[  35 -110  -37    8   17  -15    4   10   49   -2   31 -126   20    2
  138   71    1 -139  -13  -12   40  133   54   82   -7   63  148  -19
   99   36 -138  -48  -36   37  -74]  4
[  81   94   68   90  -47  -76  -16 -114  -24   -9 -108   40  -57 -123
   91   47   10 -127  -19 -162  159  158  -51 -242  120    5  -73  100
  205  101  200 -355 -142   11   41]  10
[ 142  207   51  205 -108  -45  -79  -61   98  116  -16  -58  186  -54
  -13  235  244   17   -7  -43   22  279  104 -263   95 -197  -47   90
  170   43  133 -269  -82 -177   91]  6
[-137 -126 -111    3  -17  321   44  163 -273  -60  287 -220   28  -14
 -280 -134  -43  -16  228  149  114 -184  154  253 -218   34  317 -151
  -96 -124  -42  -27   41 -344   -6]  2
[ 251  183  180  101   68 -272   11  -16  -40  -29 -149  -72 -159 -102
   47  334  -49 -202 -138 -109   79   96   59 -507   44    9 -254   69
  197   52  368 -505 -164  128  -98]  6
[  59  -38 -169  181  -15  -93   -5  -85 -119  233  426  -71  147 -235
 -160  136  -20    7  117   67  -27  143   55  -58   -3 -161 -202   83
   73 -134  -86  -96  155 -196   72]  4
[-269   12   70 -242   -7  141  -19  242   94 -218 -287 -124 -183  248
  218   17 -174 -112 -527   17    3 -316  -69  379 -220   95  476 -302
  149   93 -274   85 -122   -2 -179]  8
[  84  171   85  146  -65  -28   -6 -114  -29  -28  -19  -52   10 -144
  -38   41  108 -121   65 -148  134  180  -47 -197  139 -101   48   64
  102   53  297 -315 -143  -37  101]  3
[  76 -132  149  159 -123   10   99    0    9  -49   50  -61  124    2
  -71  -45  185   29  144   98  -58  124  282  -95   76  -37  -10 -272
 -293  155  154 -262  -78  164  -63]  7
[-184 -170   25   44   50  154  -91   73  322  -74  -97  -52  173  224
  189   -1  141   87 -149   20 -138  187  177  522  115  -66  269 -137
  -30   83 -225  373  107   11  -85]  9
[ 113  -63   54    7  -13  -91  -16 -127  -68  -35  100  -20   98 -117
  -96   31  133  -89   87  -88 -202  219   57  -97 -111   61 -140  117
 -266  -62   51  -11   36   84 -178]  5
[ -82   36  127 -162  -36  -64   33  126  -39  -67 -207   15 -235  -18
 -152  -57  -51 -172 -154  -11  -57   69  111 -103   95   92   67  -19
 -214 -159  262 -233   13   70 -263]  5
[  75  -53  189  -50   33  -67  -52  -18  -29   -8 -145    3   62   97
  196  150  106 -196  155 -178  -46 -160 -115 -185   46  152   31 -113
 -243   51  -35 -101 -123   23   42]  5
[-122  -33 -233  -27  -39 -182  -54  173   68  261  251   16   25  -52
  239  336 -250  -38  -47   49  -32  131  120    0   22 -173  -94   56
  222 -184 -407   -5  165   55  -62]  5
[-323    3   32 -131  -41  -19  -79  446  120 -184 -119  179 -171  153
   90  160 -129 -118  -95  111 -105  -98   62  -37 -122 -218  102  -80
   99  -68 -169  142   33  332  -98]  5
[  45 -173   38  193   11  118   33 -226 -313  134  282 -179  186 -152
  -32 -157   24  -24  303 -155   26  -70   23  179   63   90    8  -91
 -326  -26  274 -103    7 -288   54]  0
[ 212   23   29  214   21 -131  185 -325 -172    9  205  -55   16 -147
 -251  192 -124  202  -76 -151    7  431  273 -119  319  242 -117  -29
  100 -103  441 -478   39 -153  -55]  6
[  28  164  170 -104 -163 -203   40   13 -149 -130 -147  138 -205 -107
  -70  125 -101 -143 -150 -124  -43  232 -115 -552   45   82 -144  118
    9  -35  332 -478 -108  262 -147]  8
[ -55  -22   33 -158  -51    5    1  169  -93 -123  -56  -28 -187  -85
  -82 -146   -6 -258   92  -81  -18  -68 -115    0   10  -18   83   80
  -19 -114  115   42  -46   98 -109]  1
[-179  119 -254  111  -54  -37    7  -13   30   63  368  -91 -109  -74
  -63  262 -292  -50 -158   32  -31  394   62   50   82 -122  228 -145
  423 -208 -151 -409  107 -162   16]  9
[-139  -17   88 -173 -154  132  -66  127   11 -178 -134  -94 -111   87
   17  -19   -9  -74 -317 -139  -65  323   -6  130  -46  107  428  -18
   24  -27   20  -77   20   99 -242]  8
[-207 -162 -205  105   78  160 -159   28  -55  159  317  -41   69  -96
   65  -91   30  -20  351   64   77 -186 -245  292  -14 -222   40  -59
    2 -167 -478  300  127 -161  214]  1
[ 108   92   24  122  -66  117   28  -53  129    3   93  -86  203  -73
 -229   56  233  -59  123 -225  -44  331  333   68  243   12  185  138
  -47   12  156  -33   47 -183 -135]  7
[-192    9  -34   20  -38  141  -22  230  208 -147  -75  -98  -69  127
   56  -64   56  -75 -261  165   81   14  119  202  -92 -111  529 -181
  122   59 -178  -14  -30   56 -122]  9
[-207   33  116 -113   37   90    2  132  275 -224 -355   48  -47  230
  -12  -98  107   49 -336  133 -148   20   56  294  -91   45  224  -53
  -57   93  -99  287  -22  140 -191]  10
[-130  127   14   60  -23  -62   68  178   89   53   27  -20  -59  108
  -57   96   -8  -93 -227  138   52  -40   94  -66  -97 -145  335 -192
    3 -137   39 -212  -54  -43    6]  0
[  11   63  -81   83  -87  123 -135  -85  -47  -19  142 -206  104  -69
  -96   96  129  -87  139  -55 -115   39  -59  232    4  -62  285 -103
   21 -105 -171 -194  -41 -265  -33]  2
[  56  230  128  236 -102 -112  -32 -151   30  153  -22   27  230   48
   30  255  146   57  -79  -85  -60  185   43 -214  100 -126   51  -52
  -76  -29  179 -320 -104 -297  194]  1
[-138   51   67   -4  -75  120  -62  217   18 -105  -87  -39  -81  138
  -94 -197   91  -20 -119  113   -9 -215  -56   79  -37 -190  329  -90
 -107   35   16   19  -26 -103  114]  10
[ 286   60  163   86  129 -245  -27  -32 -175  -96  -60  -44 -302 -388
 -134 -305  -39 -519  314  -28  364 -164  -70 -739 -207 -100 -432  205
 -158   86  899 -652 -194  306  -70]  6
[-105 -513   75  221  138   89  224 -256 -461   59  612   16  111  -75
 -412 -514  244 -183  595  -53   85  204 -153  286  -21  104  180   26
 -326 -320  189  124    4 -294  297]  4
[ 192   62  196  271  -14 -111   35 -261   39  -65 -202    7   13  -31
   73  -61  192 -188  224 -134  151  -25  -39 -267  181    9   91 -120
 -165  207  338 -541 -320  -40  199]  1
[  32  -67   60   72   68   41    3  -53   53  -75  145 -164   92   54
 -135   58  103  -67   60  -73  -40  187  163   41  -97   46  150  -11
  -13   11   87 -104   16 -136  -96]  9
[-215 -161 -205  233   -4   -3  181   84   -8  234  483  102  175   40
 -114 -125  -48  229  244  340  -53 -113  182  214  110 -248  -59 -276
 -203 -188 -276  167  143 -103  248]  2
[ 138 -101   87  -18   44 -124   14 -159 -112  -47  161  -90   -2  -51
  -74  133  -83   16  -38 -124 -146  308   44 -139  -25  182 -127  -40
 -187   50   32 -109  117  138 -140]  3
[ 107  155   27   23  -19   40  -44 -166  266   22 -154  -31  264   84
  -96  -85  345  -57  168   22 -167   32   71   79  -43   56  164   -4
 -320   31  -74   11 -104 -234  -25]  8
[  92  -58   76 -202  -30  -18  -54   -8   -6  -80  -66 -139   99  -52
  -87   39  103 -189   84  -99 -171  216   27   81   -4  202   -5  130
 -194  -23  -34   28   27   -8 -233]  0
[  56 -141  316   19   14 -120  105   16  -59 -184  -35 -157   58  180
  114   45  -14 -298   29 -203   28   90 -147 -127 -142  325  330 -227
 -153  147  178 -319 -260  -16   -7]  10
[  87  255 -362  216  -14  218 -237  -66 -263   46  393 -115 -143 -141
 -202  293  -19  202  -49   62   54 -156 -106   57  108 -310  209  211
  636 -188 -413 -183  125 -324  126]  4
[-157 -232   26 -139  -77   -4  -47  227   14 -153   27   12  -88  -35
  -27  -54  -39 -259  285 -142 -142  163   16   69   93   62  156   17
 -137 -134 -119   62   59  158 -145]  4
[ 195  167  -47  -49   92  -54 -117   45 -117  -26  -38   33 -170 -125
 -114  383 -215   86 -159 -238  -62  278  -84 -123  124  179 -238  377
  386 -194   41   56  186   -3 -157]  0
[-143 -157  -43 -145  -71    5 -137  131  -77  282  257 -148  150  -73
  -56   37   40 -124  333  -25 -208  168    3  266  224 -249 -178  -17
 -227 -264  -48  273  223 -134  -82]  6
[  10  -53   71 -118 -110  157 -136 -252   40 -378 -174  106  105   69
   40   66   54  204 -149 -237 -229  432   80  117  -54  405  170  155
   50  146 -122  -57   27  186 -319]  7
[  51   33   23  -59   77 -228   33  -19  113  131   27  -24  185   82
   41  244   53  -31  -17   55 -120   58  165  -46  -15    3  -66   58
 -138  -99  -65   81   34  -59  -60]  5
[ -10  265  -23   21  -35   35  -65   51  103 -182  -20 -212  -34   27
 -211  248   20  -89 -161   89 -276  101    7  143  -46  -27  270 -119
   42  -22 -230 -141  -44 -100 -208]  0
[  39  -92   70  -36   11 -177    6    5  170  -72   77 -112   63   21
  117  169  -12 -206   19 -149 -210  430   72  -37 -106  116   70  -55
  -78   32  -92  -19   19  241 -182]  3
[-109  274 -209  -40   24   70 -132   -2  109   23  -99   -9 -208   31
    7  103 -160  -15 -284   83  -49 -242   63   56 -108  -96  207  -96
  312  -78 -200 -171   11 -241 -125]  4
[ 142  114   -2    9 -121  102 -141   66 -310  459  482 -352  266 -321
 -362 -208  222  -29  617 -165  327 -674 -225 -180   33 -431 -150  -40
 -195 -156  282  -83   50 -723  459]  3
[-115 -157  -39   97   91  -10   62  115  -63  -80  252  -84   70  137
  174  -14 -142  -49  -44  146  -62  -59  -51  197 -236   29  157 -141
   14   -6 -243  145  -34   17  109]  6
[ -27  182  206  -91  -66  169  -63   30  160 -204 -384  -75  -38  166
 -228 -190  357   87 -322   49  -91   -2  -23  109 -120   -9  377   38
 -207   56  187   93  -71   15 -192]  5
[-139  180 -164  311    0  -12   64  -35    1   35  158  310  -30  -57
 -193 -220   27   76  200  201  118 -175  152  -81   77 -343   66   51
  106 -106  129 -116  -41 -184  353]  1
[  97   85   34  186  -82  -37  100   56 -275   12  339 -103   19  -70
 -207   48  -49   90   87  115  -58  -78  203 -353    9 -102  -32 -145
 -348  -36  152 -387   24  -42  151]  10
[  35  -45   -3  -93   54  190   42 -249 -129 -156  -62  -21  -25   82
 -241  -55   19  178   59  -70 -120  138   45  247  128  333  116   27
 -100  -52   43   46   35 -177  -94]  6
[ -53 -139  142    9  -32  -48   93 -150  104  -27 -119 -103  255  263
  206  126   68   30   95   64 -292   63  280  287  -22  140  211 -430
 -597   86 -146  -61 -151  -12  -12]  6
[ 274  -88 -136  193 -324  268   83  406 -478  147  245 -266 -303 -481
 -135    4 -151 -390  405 -265  522  163   57 -387  521  -68  153   96
  240 -183  683 -755  -42  -68 -109]  9
[  32   55  -72   32 -111  129 -103 -122 -121  -12  147 -185   77  -75
  -65  103  -33   21   77  -92 -120  178  128   92   26    8  137 -122
  -80  -40   -5 -256   31 -224  -75]  0
[  30  227  161  224 -107  268  -46 -117    8   37   64 -319  377  252
  -63  188  125  247 -290   22 -187  -43    7  117 -182   54  337 -410
 -425  256 -137 -160  -67 -518   85]  10
[ 146  211  105  126    1   -9  -63  -74  -10   -4 -136  -35    3  -41
  -17  104  158  -71  -12  -72  147  -71 -147 -313   28  -56   19   55
   91  103  176 -278 -154 -120  148]  10
[-216  -41 -149  -59  -21  114  -78   46 -119 -203  172   24 -161  -66
  -21   39 -292   30  -54 -111 -164  278   13  261   64   40  153   -6
  154 -150 -195  113  171   31  -90]  3
[ -76   11 -215   68   79  172 -325   79  154 -234  -25   39  -20  -99
   80  117  125  -66  136   56 -121  168   -5  356  -52 -199   90  317
  477  -30 -391  345   99  168 -267]  9
[ -55    1 -133  164   39  118   -8  -48  121   85   88  -33   89   26
   26   11  151    1   17   67  -26  108  256  200   89 -173  135   12
   56    2 -114  116   37 -135  -75]  10
[ 111  302   79  199  -35 -136  -89   24  -21   23  -50   30  -59  -84
  102  355  -71 -114  -80  -63   78   95   48 -509   33 -141 -145   52
  225   91  187 -519 -112   42   28]  3
[ -93  153 -214  423   60  -16  -46 -244   98  253  295   32  182   11
  102   31   -7  222   -5  293   78 -217  262  -25  -65 -461   64 -285
 -110   56  -77 -226   33 -274  368]  7
[ -17   94   12  105   35  -19   31   13  214 -143 -113   75    4  127
  -84   38   76   90 -128  162 -194    1  288  100  -20 -130   39 -129
  -71   47    8    9  -26   43  -74]  9
[  23 -113  -39   16  -55  -18  -70  -56  123   65  -60  -38  169  -65
  107    3  127 -111  204  -49  -56   58  140  162  102  -40    2   51
  -94   42 -121   35  -27  -88  -96]  4
[-128  -39 -111  159  -46   32    6  180  -81   99  303  -77   18   39
   60  202 -150  139 -139  213  -31   69  216   24  -34 -233   56 -169
   87  -28 -228  -39  136    9   44]  7
[-131  102  -12   22    8  -66  -38  137  352  -76 -158   17    6  175
   88   51   83   40 -372  194  -79  121  314  102 -177 -203  285  -56
   86  -36  -11   50   -7  160 -213]  4
[-137   29    7  -26  -18  104 -110  188  118 -138 -122  -20  -31  162
   -2  104   32   29 -181   55  -71  -18   57  217  -16  -90  304  -61
  152  -60 -185  106    2  -82  -72]  4
[ -23   76  -93  -27  -63   97 -110  -73    1  -36  144 -177  111  -34
  -47  179   -3  -47  -19  -95 -154  127  -25  206  -85   30  213  -80
   71  -53 -273  -58   17 -243 -114]  3
[ -59  106 -281 -308  256   76 -133  259  -95 -327  119 -362 -129   78
   24  343 -296  -30 -539  339 -247    7    6  700 -570  173  287  271
  603 -216 -763  548  135  -23 -453]  9
[  63  -29   44  -97  -96   77  -63  -17  -77 -176  -31 -131   33    8
  -46  148   43  -11  -45 -119 -180  237   48  109   85  187  164   59
  -45   27 -170  -65   11    5 -172]  6
[  34 -129   90   -7  -55  -83  -39   -7  107   -2  -30 -161  254   97
  280  196   94 -139    1 -112  -63  159   20  154  -63   99  251 -113
  -79   64 -210  -40 -115  -83  -20]  3
[-134   39  -55   90 -156  168    4 -159  -44   29  154   -2   42  -43
  -93 -181   45  -92   66  -44  -24   90  -39  114   75   17  292 -259
 -162  -89   15 -414  -74 -208   24]  3
[ 194  283  162  178  -22  -90  -68 -210  -61  194   -4 -123   89  -80
 -244   53  302  111  -13  -35  -41  113  -31 -251  134 -313 -177  106
 -239  -53  402 -147   -6 -193  131]  2
[-210 -118   49  -74  -56  140  -75  -32  166 -318 -183  128  -19   99
   62 -226  -67   17   17  -90 -246  219  105  376   18  200  248 -195
 -312   37  -42   63   36  279 -226]  2
[  23  -16   47  -31   14  -39  -42  -59   40  -63    1  -69   90  -17
   69  134   43 -128   16 -146  -93  205  109   71   14   88   93   66
  -37  -14  -48  -22  -11    0 -188]  9
